Below is a small trained network, with its code and all its weights. Each question gives an input and a class and asks what happens when units are switched off, that is, made to give their printed mean instead of their output.

import numpy as np


def w(rows, s, z=0):
    codes = np.array(rows[::2]) - 128.0
    scale = np.full(codes.shape[1], s)
    scale[-1] = z or s
    return codes * scale


def f(y):
    return np.maximum(y, 0)


def log_softmax(a):
    a = a - a.max(-1, keepdims=True)
    return a - np.log(np.exp(a).sum(-1, keepdims=True))


def net(x, mask):
    res = np.array(x, float).reshape(1, 7) / 4 @ E
    y = f(res @ A[0][:, :-1].T + A[0][:, -1])
    res = res + np.where(mask, y, B[0][:, -1]) @ B[0][:, :-1]
    return log_softmax(res[-1] @ U[:, :-1].T + U[:, -1])


A, B = {}, {}
E = w([
[28,88,155,52],'x0',
[127,129,130,128],'x1',
[24,137,52,189],'x2',
[139,2,148,177],'x3',
[128,128,129,128],'x4',
[127,128,130,129],'x5',
[128,128,129,129],'x6',
],0.0081)
A[0] = w([
[167,160,112,209,152],'neuron 0',
[134,30,136,171,168],'neuron 1',
[114,174,131,113,254],'neuron 2',
[174,114,169,63,167],'neuron 3',
[155,91,152,132,118],'neuron 4',
[158,122,147,93,220],'neuron 5',
[139,169,132,103,144],'neuron 6',
[252,147,146,139,193],'neuron 7',
[162,146,115,172,211],'neuron 8',
],0.026,0.0063)
B[0] = w([
[202,146,133,173,216],'neuron 0',
[110,98,254,155,220],'neuron 1',
[106,160,32,97,193],'neuron 2',
[201,88,118,104,196],'neuron 3',
[152,190,182,66,167],'neuron 4',
[138,74,115,59,179],'neuron 5',
[159,86,79,165,168],'neuron 6',
[9,122,121,119,249],'neuron 7',
[129,194,129,204,199],'neuron 8',
],0.043,0.019)
U = w([
[6,147,51,101,252],'0',
[2,94,191,132,224],'1',
[250,63,57,76,97],'2',
[249,76,205,59,37],'3',
[236,226,62,183,45],'4',
[231,156,202,215,20],'5',
],0.0054,0.0024)

Each question gives the input, the list of numbers given to net, and the class t.
The units are the neurons (one row each of A and B). Each row of codes is followed by its name. A weight is (code - 128) times the scale printed after its matrix; where a second scale follows, it is the last column's (A, B and U).
mask holds one flag per neuron, in row order. A switched-off neuron (its flag False) gives its mean, the last column of its row in B, instead of its output. The means were averaged over made-up inputs and are rounded, as every weight is.
A unit's drop is (log p(t) with every unit on - log p(t) with that unit switched off) / (log p(t) with every unit on - log p(t) with every unit switched off).
The circuit of an input: a set's keep is (log p(t) with only the set's units on - log p(t) with every unit switched off) / (log p(t) with every unit on - log p(t) with every unit switched off). Starting from all 9 units, units are removed one at a time, each time the one whose removal leaves the highest keep (on an exact tie, the one counted first), for as long as the keep stays at least 0.8.
circuit, biggest first: the units of the circuit, biggest drop first
most important unit: the unit with the biggest drop
k most important neurons: the k neurons with the biggest drops, biggest first
drop of u: that unit's drop, to one decimal
input [-3,2,0,-2,5,1,5], class 0: most important unit	neuron 1
input [2,-7,-1,4,7,-1,-3], class 3: circuit, biggest first	[neuron 7; neuron 8]
input [1,-1,7,-6,-8,-1,0], class 0: 3 most important neurons	[neuron 0; neuron 3; neuron 8]
input [2,-3,0,6,2,-7,-5], class 3: 3 most important neurons	[neuron 7; neuron 8; neuron 4]
input [2,8,-7,-1,6,-4,-8], class 2: circuit, biggest first	[neuron 3; neuron 1]
input [0,4,-7,0,-6,-7,4], class 0: 3 most important neurons	[neuron 7; neuron 1; neuron 0]
input [-5,-5,-1,-3,-5,-5,-1], class 0: circuit, biggest first	[neuron 7; neuron 1]
input [2,4,4,-6,-5,-2,-6], class 0: 2 most important neurons	[neuron 0; neuron 3]
input [5,0,3,-2,-6,2,-6], class 0: 4 most important neurons	[neuron 0; neuron 3; neuron 1; neuron 8]
input [-5,7,1,1,-3,-2,5], class 5: 4 most important neurons	[neuron 0; neuron 2; neuron 8; neuron 5]
input [8,-5,0,-4,-3,6,-8], class 2: 2 most important neurons	[neuron 7; neuron 8]
input [3,4,-7,-2,-1,1,6], class 2: 2 most important neurons	[neuron 3; neuron 1]
input [-6,6,1,-5,0,-7,-4], class 4: 2 most important neurons	[neuron 0; neuron 8]
input [-2,-5,6,8,4,3,5], class 5: most important unit	neuron 7
input [-8,-1,5,2,-7,5,3], class 5: 2 most important neurons	[neuron 0; neuron 2]
input [-4,2,0,0,1,-2,2], class 0: 3 most important neurons	[neuron 1; neuron 7; neuron 3]
input [5,1,-8,3,-5,-7,6], class 3: drop of neuron 3	0.1
input [-4,6,7,-2,3,4,3], class 4: drop of neuron 1	0.2
input [6,2,-1,-3,3,-7,-7], class 2: drop of neuron 7	1.0
input [-1,6,3,2,-7,-2,-1], class 5: circuit, biggest first	[neuron 7]
input [0,-1,6,0,-5,8,-6], class 4: circuit, biggest first	[neuron 7; neuron 1]
